array([[ 0.733, -1.183,  0.589,  0.299,  1.689,  2.058,  1.995],
       [ 1.128, -1.881, -0.499,  0.609, -0.200,  0.332,  0.609]]) gives -0.200

array([-0.5, -1.1,  1.0,  1.2,  0.3]) gives 1.0

array([[  73.576,  183.358,  123.942, -128.271],
       [  -5.625,   55.361,   19.987, -106.114],
       [  10.520,   51.681,   44.284,  -96.433]]) gives 51.681

array([[-0.162, -0.103, -0.115, -0.008],
       [-0.118, -0.177,  0.020,  0.178]]) gives -0.177

array([[ 12.01,  -5.98,  13.72,   8.43,  19.57,  -1.90,  21.31],
       [ 11.54,  -8.55,   9.58, -14.16, -21.81, -10.04,   6.18]]) gives -21.81

array([ 11.327,  -6.500,   1.270, -15.005,  11.771,  -7.641]) gives -15.005

array([[ -5.81,  -5.33,  10.11,  -7.34,   4.21,  -5.97, -14.84],
       [ 16.54,  -8.45,  14.59,   7.06,  16.09,  -7.64,  -0.29]]) gives 16.09

array([ -52.873,   88.906, -119.576,  127.820,   98.692, -134.042,
         19.372]) gives 98.692

array([-0.06, -0.09, -0.18,  0.01,  0.11,  0.04]) gives 0.01
---
[[448 134 386 657 337 236]
 [455 299  50 790  44 282]
 [403 343 666 327 374 620]]: 327

[[-14   2   6 -10  41 -23]
 [ 26 -16   7   5  24 -29]
 [ 29  -5   4   2   7 -17]]: 2

[[ 11  -4  -4  11 -22 -42]
 [ 10  -6  -5 -17  31  43]
 [-15  -5 -12  21  14  -2]]: 21

[[6 3 3 7]
 [1 5 5 5]
 [4 5 4 4]]: 5

[[1 4 3 5 1]
 [0 9 5 6 2]
 [5 3 4 4 3]]: 4

[[136  67 161  98]
 [166  35 199 105]
 [130  60 134  98]]: 60

[[4 4 6 6 5]
 [7 2 6 8 2]
 [7 6 2 7 6]]: 2
---
[[-26 -21 -13 -19  18   2  -4   6  32 -11 -38  19]
 [  4  33  24  25  -9  -6 -19  17  11 -30 -45  28]
 [ 58 -37 -54 -15  59  33   1 -41   2 -37   5   3]
 [ -6   8  -4   4 -19  16  23 -16  20   9 -12  -6]
 [ 28 -66 -57 -59  41  36  18 -50  -9 -10  32 -34]
 [-11 -33 -18 -27 -14  34  46 -37  -4  26  40 -15]] Out: -26

[[  1  -2   0  -2   2  -3   1  -3   0  -1  -2   1]
 [-49 -40  -5  -9 -11  51 -49 -68   2  34 -61  -9]
 [-18  -9  -8 -15  18 -15  -9 -23  -7 -12   6 -14]
 [ 22  13 -24  18  18 -30 -15   3  21  12  11   8]
 [  1   1   3  -2  -1  -4   2   3  -2   2   1   2]
 [  5   3   0   5   0   2  -3  -6   0   0  -1  -8]] Out: 1

[[ 12 -17  13  -1  32 -37  -3 -14  21 -29  15  -5 -24]
 [-20   6 -13   5 -22  16 -18   1  39  -6 -10   3 -27]
 [ 35   4   4   2   2 -10  26   1 -32  29   3 -21  68]
 [-23  61   0  -5  -6   4   9  19  -7  -9 -21  22  -8]
 [  7   3  -4   1  -4  15 -10  -9  -9  15  10  -6  -1]
 [ 20  64   3   1   0  -3  24   8 -30  21  -4  -8  52]] Out: 12

[[ -9  -4 -45  41   7   6  -5 -46  -6  -2]
 [ 40  31 -18 -17  56  15 -28   2 -24  11]
 [ 39  31 -21 -10  28 -19 -12 -30 -12   6]
 [-46  -1  11 -18  -2  -6   4  23  24 -32]
 [  2 -52 -11  34 -25 -12  -1 -58  26  28]
 [ 50  10  -5 -20  39  22 -39   6 -27  27]
 [ 29  13 -30  17  -4 -34 -11 -58 -13 -10]
 [ 55  20   1 -21  32  -7 -33   9 -14  19]
 [  3 -48  -1  46 -19  26  13 -23  58   0]
 [-22  -7  11 -30  10   1  20  55 -21  25]
 [ -7  -7 -39  34  -4   2  -6  -8 -18 -15]
 [ 28   8 -27  19  -7 -34 -12 -61  -9  -8]] Out: -9

[[-17  25 -32  30 -22 -47  60  36  -3  -5   4  -3  15   0]
 [-28  12 -35  64 -22 -35  28  16 -13  17  16  -4  -6  -8]
 [  4  15  12  19  71   0   1 -11 -25  32  23 -25 -52  13]
 [ -2  30  40  -5 -10  -4 -10   2 -12   1 -53  48  23 -16]
 [ 49 -21  36  -5  45  16 -12   9 -21   7 -10   2   0 -20]
 [-19  -4 -24  76  11 -27   1 -14 -37  32  43  -6 -37  -3]] Out: -17

[[ 39 -15 -63  -8  52 -12  70]
 [ 40 -13 -65  -6  53 -10  70]
 [ -9  22  66  14 -54  26 -70]
 [-49   5  65   0 -48  -2 -69]
 [  8 -13  66   8 -49  27 -68]
 [ -3  13 -63  -9  48 -20  69]
 [ -3  12 -66  -9  47 -19  70]
 [  5 -15  64   5 -49  21 -70]
 [-15 -19  50   5 -52  -1 -58]
 [ 15  16 -46 -10  53  -5  61]
 [-22  -4 -25 -35  50 -46  61]
 [ -2 -11  37  35 -52  29 -63]] Out: 39

[[ -2  -8  23  34  26   1   3 -49  25]
 [ 28   7 -22   0  72  -9  -3  51   5]
 [-39  -8   8  13  55  30  18 -42 -37]
 [-57  52  -2   6   6 -34  32   0   0]
 [  1  30 -30  -1 -78  58  -3  25 -12]
 [-47  -1  -7  34  -7  24  13 -11 -32]] Out: -2
